Below are the code and all the weights of a small trained network. Each question names an input and a class and asks about switching units off, where a switched-off unit gives its printed mean instead of its output.

import numpy as np


def w(rows, s, z=0):
    codes = np.array(rows[::2]) - 128.0
    scale = np.full(codes.shape[1], s)
    scale[-1] = z or s
    return codes * scale


def norm(h):
    return h / np.sqrt((h * h).mean(-1, keepdims=True) + 1e-5)


def f(y):
    return np.maximum(y, 0)


def log_softmax(a):
    a = a - a.max(-1, keepdims=True)
    return a - np.log(np.exp(a).sum(-1, keepdims=True))


def net(x, mask):
    res = np.array(x, float).reshape(1, 8) / 4 @ E
    u = 0
    for l in range(2):
        y = f(norm(res) @ A[l][:, :-1].T + A[l][:, -1])
        res = res + np.where(mask[u : u + 13], y, B[l][:, -1]) @ B[l][:, :-1]
        u += 13
    return log_softmax(norm(res)[-1] @ U[:, :-1].T + U[:, -1])


A, B = {}, {}
E = w([
[157,135,139,24,131],'x0',
[189,89,2,167,103],'x1',
[105,179,107,121,79],'x2',
[196,172,172,103,97],'x3',
[156,64,99,103,179],'x4',
[152,104,209,94,106],'x5',
[168,220,115,118,139],'x6',
[186,115,104,216,220],'x7',
],0.0075)
A[0] = w([
[99,94,113,151,124,8],'L0N0',
[144,93,81,188,110,34],'L0N1',
[155,189,174,84,190,128],'L0N2',
[164,225,103,92,144,148],'L0N3',
[192,64,102,75,75,150],'L0N4',
[83,5,140,167,198,39],'L0N5',
[83,119,53,114,97,84],'L0N6',
[128,109,147,95,43,3],'L0N7',
[85,170,171,171,166,203],'L0N8',
[104,188,98,187,175,120],'L0N9',
[107,153,150,115,137,6],'L0N10',
[140,87,127,72,130,17],'L0N11',
[215,97,202,173,137,29],'L0N12',
],0.011,0.0024)
B[0] = w([
[156,135,59,156,128,153],'L0N0',
[120,153,151,190,124,200],'L0N1',
[116,109,174,151,90,222],'L0N2',
[181,37,100,81,46,229],'L0N3',
[183,71,152,155,148,221],'L0N4',
[152,37,145,122,148,255],'L0N5',
[90,178,221,98,148,199],'L0N6',
[118,94,118,134,74,182],'L0N7',
[89,119,84,128,67,220],'L0N8',
[193,60,2,82,189,222],'L0N9',
[102,122,151,142,82,145],'L0N10',
[145,140,29,148,144,169],'L0N11',
[110,202,200,190,121,197],'L0N12',
],0.0074,0.0053)
A[1] = w([
[162,116,200,106,72,183],'L1N0',
[75,63,135,132,73,183],'L1N1',
[190,246,85,73,51,90],'L1N2',
[145,74,119,89,164,53],'L1N3',
[95,118,193,91,104,186],'L1N4',
[84,197,45,226,133,191],'L1N5',
[65,145,124,78,58,6],'L1N6',
[127,42,135,118,136,95],'L1N7',
[41,152,109,130,114,63],'L1N8',
[190,64,168,131,159,209],'L1N9',
[78,66,120,137,214,32],'L1N10',
[49,138,68,58,40,204],'L1N11',
[136,131,77,125,121,151],'L1N12',
],0.012,0.0025)
B[1] = w([
[90,182,113,203,149,235],'L1N0',
[201,154,126,188,132,233],'L1N1',
[157,2,108,116,241,204],'L1N2',
[190,39,76,176,213,187],'L1N3',
[108,190,176,60,64,208],'L1N4',
[144,105,42,85,28,210],'L1N5',
[135,184,188,154,187,188],'L1N6',
[188,97,111,213,162,218],'L1N7',
[218,132,129,144,224,161],'L1N8',
[105,92,156,153,171,255],'L1N9',
[164,83,135,57,175,197],'L1N10',
[100,140,209,200,201,241],'L1N11',
[86,97,171,150,70,177],'L1N12',
],0.0084,0.0076)
U = w([
[111,142,42,93,4,4],'0',
[101,213,223,134,149,158],'1',
[162,7,89,137,151,201],'2',
],0.017,0.0019)

Each question gives the input, the list of numbers given to net, and the class t.
The units are the neurons (one row each of A and B). Each row of codes is followed by its name. A weight is (code - 128) times the scale printed after its matrix; where a second scale follows, it is the last column's (A, B and U).
mask holds one flag per neuron, layer by layer. A switched-off neuron (its flag False) gives its mean, the last column of its row in B, instead of its output. The means were averaged over made-up inputs and are rounded, as every weight is.
A unit's drop is (log p(t) with every unit on - log p(t) with that unit switched off) / (log p(t) with every unit on - log p(t) with every unit switched off).
The circuit of an input: a set's keep is (log p(t) with only the set's units on - log p(t) with every unit switched off) / (log p(t) with every unit on - log p(t) with every unit switched off). Starting from the 12 units with the biggest drops (on a tie, the unit counted first), units are removed one at a time, each time the one whose removal leaves the highest keep (on an exact tie, the one counted first), for as long as the keep stays at least 0.8.
units of the circuit, in order: the units of the circuit, biggest drop first
k most important neurons: the k neurons with the biggest drops, biggest first
top k neurons in layer l: the k neurons of layer l with the biggest drops, biggest first
drop of u: that unit's drop, to one decimal
input [-7,5,3,-8,1,-5,1,-4], class 0: units of the circuit, in order : (L1N5; L1N2)
input [-4,-3,-4,3,-4,-4,6,-2], class 2: units of the circuit, in order : (L1N2)
input [6,-1,0,7,-1,-3,-3,-5], class 1: top 2 neurons in layer 0 : (L0N9; L0N5)
input [1,-2,4,-1,7,3,6,-4], class 1: 3 most important neurons : (L0N9; L0N2; L1N11)
input [2,1,-5,-5,-3,3,5,-1], class 1: 2 most important neurons : (L0N2; L0N9)
input [-2,6,-1,2,-7,6,-3,4], class 0: 2 most important neurons : (L1N5; L1N11)
input [-3,-4,3,-4,-3,0,5,6], class 0: top 2 neurons in layer 0 : (L0N8; L0N5)
input [-8,1,-4,-7,-1,2,8,-7], class 1: 2 most important neurons : (L1N11; L0N6)
input [8,-4,-6,8,-3,-8,7,4], class 2: 2 most important neurons : (L1N2; L0N3)
input [-6,3,8,4,8,-7,3,3], class 0: top 3 neurons in layer 0 : (L0N5; L0N1; L0N4)
input [8,-5,-8,5,-6,-7,-2,8], class 1: 2 most important neurons : (L0N12; L0N2)
input [-6,4,-8,0,-7,7,7,5], class 0: top 4 neurons in layer 0 : (L0N5; L0N12; L0N4; L0N8)
input [0,4,-8,8,1,6,8,7], class 1: top 2 neurons in layer 0 : (L0N12; L0N9)
input [-7,-3,-8,8,0,1,-4,-1], class 1: top neuron in layer 0 : (L0N12)
input [-8,0,2,-1,-3,1,-1,2], class 0: drop of L0N3 : 0.1
input [-8,5,6,-2,4,-3,2,0], class 0: drop of L1N5 : 0.2
input [-4,8,-2,4,-8,-5,1,6], class 0: drop of L1N11 : 0.1
